Below is a small trained network, with its code and all its weights. Each question gives an input and a class and asks what happens when units are switched off, that is, made to give their printed mean instead of their output.

import numpy as np


def w(rows, s, z=0):
    codes = np.array(rows[::2]) - 128.0
    scale = np.full(codes.shape[1], s)
    scale[-1] = z or s
    return codes * scale


def norm(h):
    return h / np.sqrt((h * h).mean(-1, keepdims=True) + 1e-5)


def f(y):
    return np.maximum(y, 0)


def log_softmax(a):
    a = a - a.max(-1, keepdims=True)
    return a - np.log(np.exp(a).sum(-1, keepdims=True))


def net(x, mask):
    res = np.array(x, float).reshape(1, 7) / 4 @ E
    u = 0
    for l in range(2):
        y = f(norm(res) @ A[l][:, :-1].T + A[l][:, -1])
        res = res + np.where(mask[u : u + 13], y, B[l][:, -1]) @ B[l][:, :-1]
        u += 13
    return log_softmax(norm(res)[-1] @ U[:, :-1].T + U[:, -1])


A, B = {}, {}
E = w([
[129,128,130,129,128,129,129,128,128],'x0',
[97,132,122,164,117,189,101,251,163],'x1',
[129,127,131,130,130,129,127,128,128],'x2',
[127,128,129,124,129,129,126,127,127],'x3',
[254,153,123,162,139,137,142,143,153],'x4',
[127,128,127,126,127,127,128,128,128],'x5',
[131,45,123,130,149,111,132,109,209],'x6',
],0.0085)
A[0] = w([
[195,129,125,152,127,136,135,129,150,69],'0.n1',
[136,91,147,164,142,107,135,69,125,103],'0.n2',
[102,140,130,127,99,123,140,137,100,140],'0.n3',
[125,66,115,144,128,112,126,115,194,4],'0.n4',
[173,135,125,113,121,131,140,147,138,85],'0.n5',
[173,143,135,146,149,150,145,134,105,79],'0.n6',
[128,139,130,126,152,122,146,122,103,65],'0.n7',
[242,153,123,131,135,110,109,120,139,90],'0.n8',
[131,131,124,120,132,87,144,11,92,219],'0.n9',
[135,44,124,121,129,125,130,105,223,163],'0.n10',
[236,148,123,149,132,128,129,158,147,26],'0.n11',
[211,130,129,118,126,110,144,39,104,123],'0.n12',
[130,140,132,141,129,134,118,158,126,105],'0.n13',
],0.012,0.0037)
B[0] = w([
[174,136,73,125,118,165,214,156,180,183],'0.n1',
[162,152,107,80,197,119,150,96,128,173],'0.n2',
[145,135,132,148,187,173,141,177,125,166],'0.n3',
[140,190,129,124,63,218,124,112,6,173],'0.n4',
[154,114,130,108,132,141,103,133,123,160],'0.n5',
[67,135,135,117,102,74,21,89,130,166],'0.n6',
[141,110,113,181,68,143,118,136,141,139],'0.n7',
[78,148,134,179,131,113,176,93,91,216],'0.n8',
[219,151,122,88,111,146,70,179,154,255],'0.n9',
[125,64,168,168,189,55,102,155,212,220],'0.n10',
[207,129,137,64,132,142,57,154,137,214],'0.n11',
[32,105,136,185,111,132,160,109,101,224],'0.n12',
[109,103,152,99,135,131,158,132,89,156],'0.n13',
],0.015,0.011)
A[1] = w([
[82,57,133,229,159,53,244,26,170,4],'1.n1',
[72,102,115,48,168,93,70,103,138,58],'1.n2',
[20,105,184,187,142,114,197,153,76,99],'1.n3',
[165,183,82,9,116,155,184,154,141,47],'1.n4',
[62,148,119,200,72,127,183,37,74,147],'1.n5',
[167,104,73,114,131,89,149,110,250,88],'1.n6',
[6,78,134,175,49,61,124,113,171,65],'1.n7',
[2,138,98,114,70,175,197,118,42,71],'1.n8',
[51,163,92,146,65,117,128,56,94,128],'1.n9',
[161,162,155,103,136,47,80,61,135,49],'1.n10',
[110,118,110,72,76,226,105,129,87,81],'1.n11',
[99,102,158,26,151,82,82,77,139,33],'1.n12',
[158,152,112,93,6,171,110,110,78,66],'1.n13',
],0.0097,0.002)
B[1] = w([
[33,251,27,63,58,170,156,107,46,192],'1.n1',
[169,100,156,163,101,143,122,168,143,162],'1.n2',
[39,138,84,118,70,63,143,100,132,206],'1.n3',
[45,157,149,194,179,140,86,91,76,225],'1.n4',
[142,42,228,183,155,64,161,56,130,190],'1.n5',
[156,43,158,87,60,122,188,146,151,236],'1.n6',
[103,173,125,127,199,41,34,88,119,158],'1.n7',
[213,73,151,144,79,154,249,127,145,205],'1.n8',
[179,85,184,229,89,104,167,101,131,181],'1.n9',
[111,113,97,118,108,172,167,204,163,204],'1.n10',
[172,201,40,44,135,151,117,45,129,236],'1.n11',
[186,109,135,174,114,134,166,156,162,166],'1.n12',
[91,170,138,113,229,171,75,112,86,254],'1.n13',
],0.013,0.0059)
U = w([
[160,223,108,91,196,209,35,126,80,188],'0',
[86,163,59,88,50,146,242,114,107,188],'1',
[228,45,163,113,121,138,121,209,215,203],'2',
[9,121,121,150,138,29,53,141,160,7],'3',
[171,112,214,232,141,107,154,27,82,42],'4',
],0.011,0.0017)

Each question gives the input, the list of numbers given to net, and the class t.
The units are the neurons (one row each of A and B). Each row of codes is followed by its name. A weight is (code - 128) times the scale printed after its matrix; where a second scale follows, it is the last column's (A, B and U).
mask holds one flag per neuron, layer by layer. A switched-off neuron (its flag False) gives its mean, the last column of its row in B, instead of its output. The means were averaged over made-up inputs and are rounded, as every weight is.
A unit's drop is (log p(t) with every unit on - log p(t) with that unit switched off) / (log p(t) with every unit on - log p(t) with every unit switched off).
The circuit of an input: a set's keep is (log p(t) with only the set's units on - log p(t) with every unit switched off) / (log p(t) with every unit on - log p(t) with every unit switched off). Starting from the 12 units with the biggest drops (on a tie, the unit counted first), units are removed one at a time, each time the one whose removal leaves the highest keep (on an exact tie, the one counted first), for as long as the keep stays at least 0.8.
circuit, biggest first: the units of the circuit, biggest drop first
k most important neurons: the k neurons with the biggest drops, biggest first
k most important neurons of layer l: the k neurons of layer l with the biggest drops, biggest first
input [-8,8,1,-7,-3,7,7], class 3: circuit, biggest first : (0.n9)
input [-4,0,3,-8,6,-6,-3], class 4: 3 most important neurons : (0.n8; 0.n9; 0.n12)
input [-6,-2,8,-4,3,4,-6], class 4: 2 most important neurons : (0.n12; 0.n8)
input [-4,-3,7,2,1,3,2], class 1: circuit, biggest first : (0.n11; 1.n1)
input [7,-8,1,7,7,-3,7], class 1: 2 most important neurons : (0.n12; 0.n8)
input [-3,-6,-8,2,1,0,-5], class 4: circuit, biggest first : (0.n11; 1.n5)
input [0,0,4,-7,-7,-8,7], class 2: 3 most important neurons of layer 0 : (0.n12; 0.n8; 0.n10)
input [-3,-3,0,-6,7,4,-7], class 4: 2 most important neurons : (0.n8; 0.n12)
input [2,4,-3,5,-8,5,-3], class 1: 2 most important neurons of layer 0 : (0.n9; 0.n10)
input [-4,-8,-7,5,-6,3,-2], class 0: 2 most important neurons : (0.n9; 0.n10)
input [6,-5,0,-4,-6,-2,-2], class 0: 2 most important neurons : (0.n10; 0.n9)
input [-1,-6,-8,-4,1,-3,-7], class 4: 3 most important neurons : (0.n12; 0.n11; 0.n10)
input [5,-8,1,-4,5,-2,1], class 1: circuit, biggest first : (0.n12; 1.n1)
input [1,-6,-1,-2,-8,-5,0], class 0: circuit, biggest first : (0.n9)
input [-6,7,2,1,-5,0,6], class 3: 2 most important neurons : (0.n9; 0.n11)
input [6,8,7,0,-2,-1,7], class 3: 2 most important neurons : (0.n9; 0.n10)
input [-8,5,-1,3,8,3,0], class 0: 3 most important neurons of layer 0 : (0.n10; 0.n11; 0.n8)
input [1,4,8,7,-5,1,-4], class 1: 3 most important neurons : (0.n9; 0.n11; 0.n10)
input [-3,6,4,1,-6,7,2], class 3: 3 most important neurons : (0.n9; 0.n11; 0.n8)
input [-1,-7,2,6,6,-6,-8], class 4: circuit, biggest first : (0.n12)
input [2,-2,-1,1,7,-7,-6], class 4: 2 most important neurons of layer 0 : (0.n8; 0.n12)
input [7,-2,-8,7,1,7,-3], class 4: 3 most important neurons of layer 0 : (0.n12; 0.n10; 0.n11)
